What each symbol does to the objects:
FR t LG
FR z LL
FR l CJ
FR o MB
GH t ZQ
GH z JT
GH l FP
GH o CZ
MJ t HJ
MJ z MR
MJ l SL
MJ o BT
CZ t RZ
CZ z ZQ
CZ l MT
CZ o HM
JT t GH
JT z QN
JT l GS
JT o ZQ
MT t NS
MT z ZP
MT l MH
MT o HS
HN t CH
HN z ZB
HN l PN
HN o SM
RZ t HM
RZ z CZ
RZ l NS
RZ o BH
BN t GN
BN z PN
BN l JD
BN o LZ
ZP t MT
ZP z FP
ZP l TR
ZP o NS
BR t FZ
BR z QP
BR l LB
BR o MR
LG t MB
LG z FR
LG l PF
LG o ML
PN t BN
PN z QD
PN l HP
PN o GN
PC t DQ
PC z JJ
PC l PQ
PC o QD
GS t FP
GS z CQ
GS l PZ
GS o ZP
JZ t RJ
JZ z CD
JZ l SM
JZ o CC
HP t JD
HP z RN
HP l MR
HP o BD
CL t DN
CL z MH
CL l RJ
CL o CQ
QP t BR
QP z LH
QP l FT
QP o FZ
TM t SL
TM z RD
TM l RZ
TM o FH
HS t QN
HS z NS
HS l DN
HS o JT
ML t CD
ML z MB
ML l HN
ML o JZ
JJ t PC
JJ z BD
JJ l BT
JJ o DQ
CQ t GS
CQ z DN
CQ l GT
CQ o FP
TR t MH
TR z QS
TR l CD
TR o CL
GN t LZ
GN z BN
GN l BD
GN o CJ
HJ t BT
HJ z MJ
HJ l FH
HJ o PQ
CD t JZ
CD z ML
CD l CH
CD o RJ
MB t ML
MB z LG
MB l ZB
MB o CD
CH t SM
CH z HN
CH l BN
CH o LL
FT t LB
FT z JM
FT l GH
FT o RD
MH t CL
MH z TR
MH l JZ
MH o DN
DN t CQ
DN z CL
DN l CC
DN o GS
GT t PZ
GT z CC
GT l LG
GT o QS
LZ t CJ
LZ z GN
LZ l JJ
LZ o PF
CJ t PF
CJ z LZ
CJ l PC
CJ o ZB
SM t LL
SM z CH
SM l GN
SM o FR
LH t QP
LH z FH
LH l JM
LH o BR
PF t ZB
PF z CJ
PF l DQ
PF o HN
LB t RD
LB z FT
LB l ZQ
LB o TM
SL t FH
SL z TM
SL l HM
SL o LH
NC t RN
NC z PQ
NC l BR
NC o HP
ZQ t CZ
ZQ z GH
ZQ l ZP
ZQ o RZ
HM t BH
HM z RZ
HM l HS
HM o JM
QS t TR
QS z PZ
QS l ML
QS o MH
QN t JT
QN z HS
QN l CQ
QN o GH
RN t HP
RN z NC
RN l FZ
RN o JD
JD t BD
JD z HP
JD l MJ
JD o JJ
BH t JM
BH z HM
BH l QN
BH o FT
QD t PN
QD z DQ
QD l RN
QD o BN
PZ t QS
PZ z GT
PZ l MB
PZ o TR
MR t MJ
MR z FZ
MR l TM
MR o HJ
PQ t NC
PQ z BT
PQ l QP
PQ o RN
JM t FT
JM z BH
JM l JT
JM o LB
CC t GT
CC z RJ
CC l FR
CC o PZ
FH t LH
FH z SL
FH l BH
FH o QP
RJ t CC
RJ z JZ
RJ l LL
RJ o GT
FZ t MR
FZ z BR
FZ l RD
FZ o MJ
DQ t QD
DQ z PC
DQ l NC
DQ o PN
ZB t HN
ZB z PF
ZB l QD
ZB o CH
RD t TM
RD z LB
RD l CZ
RD o SL
BD t JJ
BD z JD
BD l HJ
BD o PC
NS t HS
NS z MT
NS l CL
NS o QN
FP t ZP
FP z GS
FP l QS
FP o MT
BT t PQ
BT z HJ
BT l LH
BT o NC
LL t FR
LL z SM
LL l LZ
LL o LG

The rows follow the links: the fewer symbols apart two objects are, the more alike their rows tend to be.

Each row is also shifted at random along 2 hidden directions that mean nothing.

Some objects, each with a row of numbers:
RD [114   2   3 -26   1   6  11  39  -4  21  40 -22   5   5  -5  19   1  43 -12 -15   2   1   2 -12  12   7 -34 -33  27  11 -16 -14  45  19   7   6 -25  12 -21]
FT [-96  10  12  29   5  18   9  21 -16  -2  12 -10  -5  26 -10  41  -1  35  -6 -14 -10  14  10  -6  11  -7 -12 -36  31  20   2 -15  52  34 -11  11 -18  21 -39]
FZ [-33  -4  14  24 -37  21 -12  25  -6  -8   2 -16 -10  18 -26   1   1  26 -18 -49 -15  11 -15  -5  26  10   9 -27  17   6   1 -19  41  17  -3   0 -35  20 -16]
CJ [ 19 -12  -3 -23 -35 -11 -21 -15  20   1  -6   0   1 -23  -3 -47  -3 -26  -5 -14   4 -12 -23   7   4  15  16  25 -25 -21  -2   7 -42 -33  15 -10   7 -16  34]
FP [ 74  16 -12  19  63  -4  21  -7 -19  -1  -4  13   1   8  22  36   2  -3  22  52   6   6  32   0 -22 -21  -7   5   2   9   7  16   6  21 -18   7  18   2 -11]
GH [-36  13   2  -2  40   1  25  18 -17  15  19  -1   6  14  12  50   1  27  11  25   7   6  27 -10  -9 -13 -29 -27  25  20  -6  -2  32  28 -10  12   2  10 -36]
PF [-56 -13   1 -24 -31 -11 -16 -21  20   0 -11   5  -1 -22  -4 -41  -2 -27  -4 -11   2 -11 -19   6   4  13  15  26 -24 -19   0   4 -44 -31  16  -9  13 -18  29]
ZQ [ 28  16   1  29  37  10  20  13 -26  -4   2   0   0  22   9  45   3  23   7  20  -3  12  26  -3  -4 -16  -9 -23  23  19   7  -1  40  36 -20  11  -8  16 -27]
JD [ 56 -17   5 -13 -55   2 -21  13  19  -2   5 -16  -4  -8 -24 -42   0   1 -21 -47  -4  -4 -32   2  22  21   9  -2  -6 -14  -3 -12   1 -16  15  -7 -25   3  18]
LZ [ -3  -9   1  25 -36   0 -24 -25  16 -24 -33  10 -11  -7  -8 -46  -2 -34  -5 -21 -11  -2 -22  11   8   8  40  26 -29 -18  15   3 -36 -23   2 -10   1  -8  31]
TR [ 95  13 -16   4  57 -14  15 -20  -6   1 -11  20   6  -2  26  17   3 -21  22  58  10  -4  24   6 -29 -20  -1  22 -10  -1   8  25 -24   2  -8   2  27 -12  10]
JZ [ 37   3 -15 -21  27 -22   5 -26   8   4  -4  16   9 -17  23 -10  -1 -30  18  43  14 -10   8   6 -23  -6  -1  32 -23 -12   3  22 -50 -21   3  -2  33 -21  22]
JT [ 41  16  -5  36  47   9  19   9 -22  -6  -3   5  -1  22  12  46   2  12  11  30  -3  13  27   0 -12 -23  -5 -15  17  20   8   3  34  36 -23  10  -1  17 -24]
JJ [-12 -10   9  45 -56  16 -31  -9   9 -34 -32  -2 -18   7 -23 -39   1 -18 -18 -54 -23   9 -28  11  21  12  47   8 -14  -9  18  -9  -2  -9  -5  -8 -22   9  20]
MR [ 90 -10   9   4 -38  17 -12  29   2  -2  13 -21  -5   9 -21 -14  -3  24 -25 -47 -11   4 -17  -5  24  16   3 -23  12   0  -6 -16  37  11   7   1 -35  18  -1]
PN [ 99 -12  -4  13 -44   6 -27 -10  16 -21 -23   1  -9  -9 -14 -52   1 -27 -12 -32 -10  -2 -25  10  11  14  33  24 -25 -21   9   1 -24 -23   4 -10 -13  -4  36]
QS [-79   6 -10 -29  43 -23  20 -22  -1  19   8  15  13 -13  24  20  -1 -13  21  52  20  -9  20  -3 -26 -13 -19  18  -5   4  -3  17 -32 -10   1   1  35 -17  -1]
ZB [-30  -4  -4  29 -24  -1 -23 -32  12 -27 -43  15 -10  -6  -2 -38   3 -40   2  -8 -12  -3 -16  13   0   2  43  33 -31 -17  17   9 -39 -22  -5 -10  10 -13  31]
CZ [-62   3   6 -77  29 -13  33  35  -8  55  67 -18  18  -5   7  46  -5  51   2  19  27 -11  19 -21  -1   1 -68 -34  35  14 -35  -9  32  14  18  11   5   0 -40]
PQ [ 15 -17  10 -42 -55   3 -14  28  13  19  30 -24   1  -8 -23 -27  -4  24 -23 -53   0  -6 -28  -9  26  28 -14 -17   6  -8 -16 -21  17 -15  22  -3 -26   1   1]
HN [ -5  -2  -4  54 -16   2 -24 -36   6 -43 -56  21 -15   0   2 -38   3 -47   4  -4 -19   5 -12  16  -4  -4  52  37 -32 -15  28  14 -43 -17 -14 -13  11  -8  34]

In each set, the symbols that take the first to the second take the third to the fourth, perhaps in another order. Give the fourth.
Answers are names.
[-27   8   7  -5  18   8  18  25 -15  15  30 -13   3  14  -4  41  -1  39  -1  -1   2   9  16  -9   4  -6 -28 -33  32  20  -9 -11  44  28  -1  10 -11  18 -36]
: [ 12  18  -3  32  49   7  21   7 -24  -2   1   6  -1  20  10  46   1  20   9  27  -1  14  29  -4 -14 -21  -8 -17  22  19   5   4  34  31 -19   8   2  13 -27]
:: [-21 -10   5  22 -53  11 -26  -8  11 -24 -25   0 -11  -1 -18 -44   0 -21 -16 -46 -15   3 -29   8  16  14  38  11 -17 -13  12  -8 -11 -16   5 -11 -13   2  22]
: RN

[ -1 -11  12  18 -48  19 -16  20   1 -12   0 -15 -10  13 -28 -13  -2  15 -23 -54 -15   7 -19  -2  25  17  13 -17   8   2   0 -17  30   6   3  -2 -33  17  -6]
: [-13  -5  13  58 -52  30 -30   9  -1 -37 -28  -6 -18  20 -31 -21   2   1 -20 -59 -29  18 -23   6  26  10  41 -12   1   0  16 -17  28  10  -8  -4 -35  22   0]
:: [-78  18  -6  58  53  -1  11 -33 -17 -29 -40  28  -4  18  22  31   2 -25  26  48  -6  15  30   9 -27 -30  25  18  -7  11  25  17 -12  16 -29   4  27  -2  -8]
: DN

[ 55  20  -5  50  53  12  19   4 -26 -16 -13   9  -4  25  15  47   3   7  12  34  -6  16  32   3 -13 -24   3 -15  17  19  11   7  30  35 -26  10  -1  13 -22]
: [ 49  26 -10  94  63  14  12 -22 -28 -42 -50  27 -12  33  20  43   5 -21  24  47 -17  22  36  14 -24 -39  36   8  -1  18  31  18  12  36 -42   9   7  11  -9]
:: [-15  10 -11 -45  56 -23  28  -3  -5  32  25   7  18 -11  25  31  -3   7  19  55  25 -13  26  -8 -26 -13 -39   1   9   9 -14  14 -11   3   6   6  32 -14 -12]
: QS

[ 48  16   3  68  28  23   7  14 -26 -23 -17   4 -10  33   0  43   6  18   2   3 -17  20  21   0   1 -21  12 -25  22  24  15  -1  51  44 -30   8 -21  27 -28]
: [-29  15  -5  -4  58  -4  28   1 -15  12  11   7   7   8  20  44   3  12  18  44  11   3  30  -4 -18 -20 -23  -9  15  16  -1   7  13  18 -10   9  15   0 -23]
:: [-10   8 -13 -11  44 -19  14 -24  -2   6  -5  18   6 -11  26  10  -1 -21  21  53  13  -6  19   0 -29 -13  -6  24 -11  -1   3  21 -34  -8  -4   0  31 -16   9]
: FR

[ 50  15 -15  -5  56 -13  21 -12 -10   9   1  13   8  -1  27  26  -2  -7  24  58  16  -1  28  -1 -23 -21 -17  11  -3   4  -1  17 -14   9  -8   6  27 -11  -4]
: [ 28  -6 -10 -21   6 -19  -5 -28  14   4 -13  11   4 -24  13 -30  -1 -34  11  22  11 -12  -7   7 -12   2  11  35 -26 -16   2  17 -50 -29   8  -9  25 -23  34]
:: [ 14   0   8 -12  -8  13   6  35  -9  14  31 -19   2  12 -13  22  -1  40 -12 -25  -1   8   2 -13  15   7 -24 -34  27  13 -14 -18  49  19   3   3 -29  16 -27]
: NS

[ 34  -2  10  -4 -15  14   2  33  -5   8  27 -22  -1  12 -14  13  -1  37 -14 -32  -5   5  -6  -7  19   9 -18 -33  26  11 -11 -19  48  19   5   6 -30  20 -22]
: [ 60  -3  11   8 -32  16  -9  27  -3  -2  13 -19  -5  13 -19   0   0  25 -22 -43 -12   7 -10  -5  23  12   0 -27  20   6  -7 -19  42  16   2   2 -36  20 -11]
:: [-20  11 -13  22  34  -9   1 -34  -1 -17 -32  25  -1  -3  23   3   3 -35  17  43   1   0  15   9 -24 -17  19  32 -20  -5  16  22 -39  -8 -12  -3  31 -13  16]
: PZ

[ 68 -11   9  35 -53  19 -27  11   4 -27 -20 -10 -15   9 -24 -32   4  -3 -20 -53 -23   9 -24   5  25  14  34  -2  -6  -7  10 -12  16   0  -1  -5 -33  11  17]
: [ 12  -9  11  20 -46  20 -15  21   0 -10  -1 -16  -9  13 -26 -11  -2  19 -21 -52 -17   7 -18  -3  27  12   9 -21  10   4   4 -19  36   8   2   0 -33  17  -5]
:: [-33  10   5  24  13  17  13  24 -17   1  12  -7  -1  24  -3  41   1  34  -6  -9  -6  11  13  -6   4  -9 -14 -33  30  22  -1 -13  52  35 -14   8 -18  20 -34]
: ZQ

[ 49 -12   8  12 -50  18 -23  19   9  -8  -1 -15  -7   5 -26 -28   1  12 -21 -53 -12   4 -25  -3  26  19  12 -13   5  -7  -1 -16  22   1   5  -2 -34  13   8]
: [-72   0  16  50 -32  30  -8  20 -11 -21  -9 -12 -14  27 -26  13   3  26 -18 -48 -21  16  -5  -1  21   3  17 -30  18  15  10 -21  50  24 -13   4 -33  27 -24]
:: [ -3 -13   8  28 -59  18 -28   0  11 -27 -23  -5 -13   5 -25 -38  -2 -12 -18 -51 -19   5 -29   7  21  17  35   5 -13 -11  11 -11  -2 -10   2  -8 -21   7  17]
: HJ

[ 35  15  -2  21  46   9  18  12 -23   2   8   3   0  18  11  47   1  22   9  24  -1   9  26  -5 -10 -15 -15 -19  22  20   2   1  36  32 -15   9  -2  12 -26]
: [ 19  10   2 -16  32   2  22  23 -17  21  29  -9   9  11   7  46   0  35   4  16  11   3  20 -10  -5 -10 -34 -28  28  17 -14  -5  37  24  -3   9  -4  10 -33]
:: [-20  -2  -8  -3   8 -16  -5 -32  11  -6 -23  20   1 -15  14 -22   0 -36  12  26   6 -10  -3   9 -16  -5  16  33 -28 -14   7  18 -49 -24   2  -9  26 -21  27]
: ML

[-10 -18   8 -27 -59   1 -18  18  13   8  12 -20  -1  -9 -24 -35  -5  11 -23 -52  -2  -6 -32  -3  24  26   0  -9  -1 -11  -9 -17   2 -19  19  -6 -23   0  12]
: [ -9 -20   9 -42 -59  -3 -17  10  21  13  18 -17   1 -19 -23 -44  -5   2 -20 -45   2 -14 -32  -2  23  28  -6   0  -8 -17 -14 -12 -11 -29  28  -6 -14 -10  17]
:: [-42  -5  14  -7 -24  15   0  31  -4   8  25 -21   2  11 -20  12  -1  37 -19 -40  -5   4  -7 -10  20  10 -15 -33  23   9 -11 -21  47  20   5   5 -28  18 -25]
: FZ

[-55 -14  15  -8 -59  13 -18  14  11  -2   7 -18  -6  -2 -27 -25  -4  15 -23 -56 -12   1 -28   0  27  20   6 -15   8  -6  -7 -22  15  -6  12  -5 -25   7   0]
: [ 38 -10  11   2 -43  17 -12  28   3  -1   9 -21  -5   9 -27 -13   0  25 -22 -48 -13   4 -20  -6  26  15   3 -22  10  -1  -4 -18  32   6   6   0 -35  12  -5]
:: [123 -16   3  -9 -51   3 -26   4  18  -7 -10 -12  -3 -11 -17 -53   0 -12 -18 -42  -8  -6 -32   6  16  21  22  11 -19 -18  -1  -5 -15 -22  15  -8 -17  -6  32]
: HP

[ -9   7 -11  10  33 -16   3 -33   0 -10 -27  25  -1  -9  22  -3   1 -33  18  43   4  -2  14  10 -24 -16  14  28 -20  -7  12  21 -39 -11 -10  -4  33 -16  15]
: [-76   0  -4  24   0  -8 -10 -37   7 -23 -38  21  -5  -9   8 -23   2 -40  11  17  -3   0  -1  11 -14  -9  34  34 -30 -13  17  14 -48 -20  -7  -9  25 -16  23]
:: [-91 -10  -2 -27 -13 -16  -6 -26  17   2  -9  10   2 -22   8 -30  -3 -32   4   9   8 -11 -12   4  -7   5   7  30 -24 -17  -1  11 -51 -31  12  -9  25 -24  22]
: LZ

[ 67  11 -15  -4  46 -17  13 -23   0   4 -10  21   5 -11  27   8   0 -27  23  57  11  -3  18   5 -27 -18  -2  26 -13  -4   6  25 -32  -7  -6  -1  30 -16  12]
: [-17  -6  -4  32 -30   3 -27 -30  12 -30 -38  13 -11  -6  -5 -43   2 -39  -2 -14 -11  -1 -17  13  -2   2  42  32 -30 -17  17   6 -39 -21  -3 -11   7  -9  33]
:: [ 37   9 -14   0  42 -17  11 -25   1  -2 -16  18   4  -9  26   6   1 -28  24  51   9  -5  18   6 -25 -17   4  26 -17  -3   8  23 -36  -9  -7   0  31 -15  14]
: CJ

[-44  -8  14  57 -53  28 -28   9  -1 -35 -27  -7 -21  19 -30 -23   2   0 -19 -60 -29  14 -24   6  26  10  41  -9  -3   0  16 -15  23   9  -6  -5 -34  21   4]
: [-11 -21   6 -53 -58  -2 -16  17  22  21  25 -25   4 -20 -24 -40  -4  13 -24 -49   4 -14 -35  -6  23  28 -13  -7  -1 -13 -19 -20  -3 -25  28  -7 -18  -5  13]
:: [ 63  -9 -10 -13 -12 -15 -15 -24  17  -3 -19  10   1 -17   6 -40   0 -37   6   7   4 -14 -13  10  -7   7  19  34 -29 -23   4  15 -51 -33   8  -9  18 -19  39]
: FR

[-12 -11  13  12 -54  19 -19  16   5 -13  -2 -16  -8   7 -27 -24   0  13 -22 -57 -17   4 -26  -2  26  16  14 -14   5  -4   0 -20  23   0   3  -5 -31  12   0]
: [ 54 -11  10  -4 -52  12 -19  20  11  -3   4 -19  -6  -1 -23 -28   1   9 -24 -53 -10   1 -28   1  28  20   8 -12   0  -8  -4 -17  16  -6  11  -5 -28  10   9]
:: [ 36 -13   0 -10 -42  -4 -22 -15  21 -10 -15   1  -3 -15  -8 -50  -2 -26 -10 -22  -5  -8 -26   7   9  16  21  21 -23 -22   4   1 -35 -31  11  -9  -1 -11  34]
: LZ

[-70   9 -10  14  46 -13  10 -28  -6  -6 -19  24   2  -4  22  15   3 -23  24  48   8   1  20   6 -25 -23   7  22 -10   0   9  20 -31  -3 -13   1  33 -14   2]
: [ -9   0 -14 -53  36 -28  14 -20  10  27  13  10  17 -24  25   1  -1 -17  24  51  26 -15  11  -3 -24  -1 -25  23 -10  -9 -13  19 -46 -23  14  -1  37 -24  12]
:: [-132   17    0   19   52   -2   24   -9  -16    1   -2   14    3   15   17   49    3    7   20   42    4    8   32   -1  -20  -24  -11   -5   16   21    7    6   14   24  -18    8   22    3  -30]
: GS

[-29  12 -11  -1  54 -15  17 -19  -6   4  -6  17  10  -4  27  25   1 -12  22  55  13  -1  23   0 -27 -18  -8  14  -4   7   2  18 -20   1  -9   3  31 -11  -3]
: [-39  -4 -10 -39  21 -23   9 -27  12  17   1  14  10 -24  20 -12  -1 -24  18  38  19 -14   6   3 -20  -3 -13  28 -19 -11  -7  16 -51 -25  11  -4  35 -24  20]
:: [-67 -10   6  37 -49   7 -30 -24  12 -33 -40   7 -14  -2 -15 -42   2 -30 -10 -32 -15   5 -24  12  12   9  48  20 -22 -12  18   0 -26 -16   0 -10  -7  -3  25]
: HP

